Rows with their classes
[ -6.9  35.5  -3.3  -3.3   7.0  14.5  39.3 -23.1  -2.6  37.7  19.8 -58.2
  11.0 -11.3  -9.1  -6.9  -7.5  32.0 -40.9  -3.3  -5.0 -10.7 -14.7  -2.5
 -18.8  -0.6  -7.4  -0.6  74.6 -15.3  54.2  20.6  -9.9 -70.6  -1.3   7.8
 -41.0  -0.4 -61.3  24.9   3.5   6.4  42.2 -40.6  46.5  17.5  23.6  22.2
  -9.0 -19.1  29.3  21.4 -34.3 -50.2  11.7  27.6  30.6   1.3 -28.3 -14.7
  -9.5 -21.8  -6.7  23.4  48.1  -8.4  53.8   1.3 -25.7   1.5  24.2]	Q366
[  0.4  30.0 -18.0  -3.7  38.4  21.9  20.8 -26.3   2.5  66.4  55.3 -25.3
  27.6   3.1   8.3  21.2 -17.4   8.1 -48.9 -16.4 -32.7 -39.0 -12.8  12.8
 -28.3 -12.3  -4.9   3.2  57.9 -39.2  50.2   1.9 -16.3 -72.8  -3.9   5.5
 -47.1   6.6 -50.4   7.8  17.9   5.3  35.6 -36.5  19.4  30.1  25.2  29.3
 -17.5 -31.8  46.4  -3.0 -23.1 -53.8  -1.5  24.0  24.6  -8.4 -41.4 -19.5
 -17.0  -8.3  -7.7  17.9  22.7  -6.1  43.2 -44.8 -32.8   8.1  52.7]	Q40
[ -9.4 -28.5 -13.4 -10.1  34.8 -22.2 -33.1  10.3  -7.1  31.1  37.8  56.2
   1.5  27.0   9.4  22.0 -12.5 -32.6 -20.2 -11.2 -45.5   5.3  24.6  12.9
 -13.2  -7.3  -5.0  18.4 -23.3 -21.5 -16.8  -8.4  11.6  38.1 -14.7   4.7
   3.4   4.3  10.0 -27.8  25.4   2.5  -0.3  11.0 -17.7  22.8  -6.9 -13.7
   1.9  -7.1   9.5 -24.8  16.0 -11.7  -7.7   5.4   8.2   1.4 -13.6  25.9
 -12.3  18.0  10.9  -7.5 -27.7  -1.7  -1.7 -35.5 -14.6  -2.5  21.8]	Q224
[  2.5  21.5  -5.3 -18.5  24.5  23.0  36.4 -11.1  10.7  66.7  35.6 -60.2
  62.9 -14.6  -0.4 -10.9  -1.1  31.6 -38.0 -16.9 -19.3 -18.8 -20.0   6.0
 -22.0  -0.6  -1.5   3.1  59.2 -16.8  59.3  18.9 -17.9 -85.0   3.1  16.3
 -45.7  -3.6 -56.1 -16.8  -3.1  14.8  24.4 -46.5  13.3  17.6  13.4  43.6
 -30.2 -40.8  52.6  10.4  -9.0 -35.7  18.5  27.9  24.4   4.0 -28.2 -27.9
 -11.7  -3.4  -8.7  10.0  45.3 -15.7  44.6  -7.6 -25.0   4.9  31.7]	Q424
[ -1.9  10.6  -5.2   3.8  19.9  -1.9   2.6 -17.8  -1.9  28.5  21.3 -27.7
  10.4   3.2   3.1  17.7   3.3  46.3 -31.4   0.1  -9.9 -14.7  -2.0   4.5
 -12.7 -12.7  -3.1   0.3  36.0 -15.0  15.5   8.9  -5.9 -42.5  -9.7  19.3
 -21.2  -7.4 -25.3  -2.0   6.8  -1.3  23.7  -3.2  18.8  19.0  -9.8   5.5
  -7.7   2.4  14.9  -2.4 -11.9 -36.1   3.7  12.9  18.2  -5.5  -3.0 -10.3
 -15.8 -18.4  -9.0  11.0  15.1   4.2  27.0 -13.8 -10.5 -16.1  23.5]	Q424
[  2.4  18.6 -13.9   0.4  10.1   4.2  24.5 -12.1   1.2  23.9  21.4 -29.9
   6.3  -7.1  -5.3   3.8   1.9  15.2 -39.9  -3.3  -0.6 -10.3 -10.7  -3.6
 -19.8  -4.0  19.3   7.8  40.6 -12.2  15.5  14.4  -5.2 -39.5  -7.2   4.3
 -16.4  -1.8 -32.1   7.6  28.6  -4.6  19.3  -9.1  29.0  14.6   5.7   4.3
  -4.4 -11.7  22.3   6.6 -16.5 -32.5  -1.8  19.6  13.2   6.8 -18.4 -10.4
 -12.7 -10.1  -7.7   9.8  16.4  -3.9  12.5  -9.4 -12.2  -3.9  15.1]	Q424
[  1.2  -8.4  23.1  -1.6  -1.0  11.4   2.7  13.5  10.0  19.4   3.9 -24.1
  -2.3  -9.1  -2.3  -1.9  -6.7  22.6   0.9 -12.1   6.5 -12.5 -20.7  -6.1
   1.6  15.1  -1.2  12.5 -16.9   0.5  16.0  11.2   6.1 -16.2  13.9  -8.1
  -8.7   2.1  -9.7   3.2 -13.2   8.0  -3.9 -18.8 -16.6  -6.9  -1.4  21.7
 -17.7 -26.6  17.8   7.9   5.4   8.4  14.5  -4.4  -1.8  14.1  -5.1  -6.2
  -2.2  15.6   5.5  -7.7  10.4 -15.3  -7.3  -4.2  -7.5  12.0   1.9]	Q40
[  0.0 -18.8 -17.9 -17.1  36.3 -19.1 -37.8   0.9   0.9  39.9  42.4  56.4
  10.6  26.9  22.2  25.9 -13.9 -30.6  -8.1  -3.6 -40.8  -2.3  10.4  23.3
  -0.7  15.9 -14.3  24.5 -56.1  -0.1 -10.1 -17.2  -1.7  21.8 -18.2  -0.4
   1.1   2.1   5.4 -34.6   8.4   8.0 -24.1   4.8 -34.0  -3.9  -0.4   8.8
 -20.2 -34.1  15.5 -38.5  17.5   2.0   3.8  -4.2 -13.8  -4.5 -19.5  17.2
 -17.6  27.8  15.7 -18.4 -29.5  -3.0 -14.2 -38.5  -2.6  22.1  18.7]	Q366
[  1.1  10.5   6.1  -3.9   4.9   2.3  22.9  -1.0  13.1  14.2  13.3 -39.0
  14.6 -13.1  -4.2  -4.5  -7.6  17.4   2.2   5.1   6.6 -14.4  -9.5  -3.5
 -11.5   1.2   2.6   0.1  45.9 -14.3  31.3  13.6  -2.9 -61.6   5.4   3.4
 -16.1   6.0 -24.2  18.6  -7.4  -3.5  13.2 -21.8  20.6   8.7   3.9  11.3
 -16.7  -4.2  20.3  15.0  -9.4 -29.1   1.7  15.6  20.5   3.0 -10.4  -1.5
  -5.4  -9.0   0.5  10.3  26.2  -7.3  28.2  14.1   2.5   8.9  16.6]	Q424
[  7.3  13.7  25.1  14.7 -26.9  33.1  35.4  14.4  16.3  -0.5 -32.6 -61.3
   4.9 -28.7 -15.3 -47.1   1.2  50.6  27.4 -16.4  17.6  -3.0 -21.5 -13.8
  11.1  30.0   5.4 -14.2  33.2   2.1  29.2  11.0  12.1 -37.4  21.3 -14.7
  -4.4   1.8 -24.4  22.5 -42.3   4.0  -7.5 -31.0  -1.3 -10.0  -2.2  27.3
 -19.5 -19.3   6.2  32.0 -20.7  18.9   7.7   4.0  -3.9  12.3   3.8 -24.5
  18.5  -1.8  10.3   4.0  31.6  -9.2  21.0  39.2 -12.9   9.9 -17.6]	Q40
[  8.0 -15.7  26.0   0.3 -30.3  34.3  22.9  34.5  19.3 -14.1 -39.4 -47.1
   0.9 -26.9  -6.5 -45.3  -1.3  33.1  30.2  -3.6  35.6   5.7 -19.8 -20.1
  16.3  37.9   7.3  -0.9  -7.4  23.4   3.9   0.8  -3.4 -12.7  38.0 -17.8
  11.8  10.0   0.9  12.7 -45.7   4.6 -29.7 -23.2 -21.1 -25.6  -2.4  30.1
 -12.2 -22.5 -17.8  23.6   3.7  40.4  22.2  -9.0 -24.0  17.6  21.1 -18.4
  15.1  -2.1  14.3  -8.5  17.1  -7.5   6.7  33.7   7.8  11.7 -36.5]	Q224
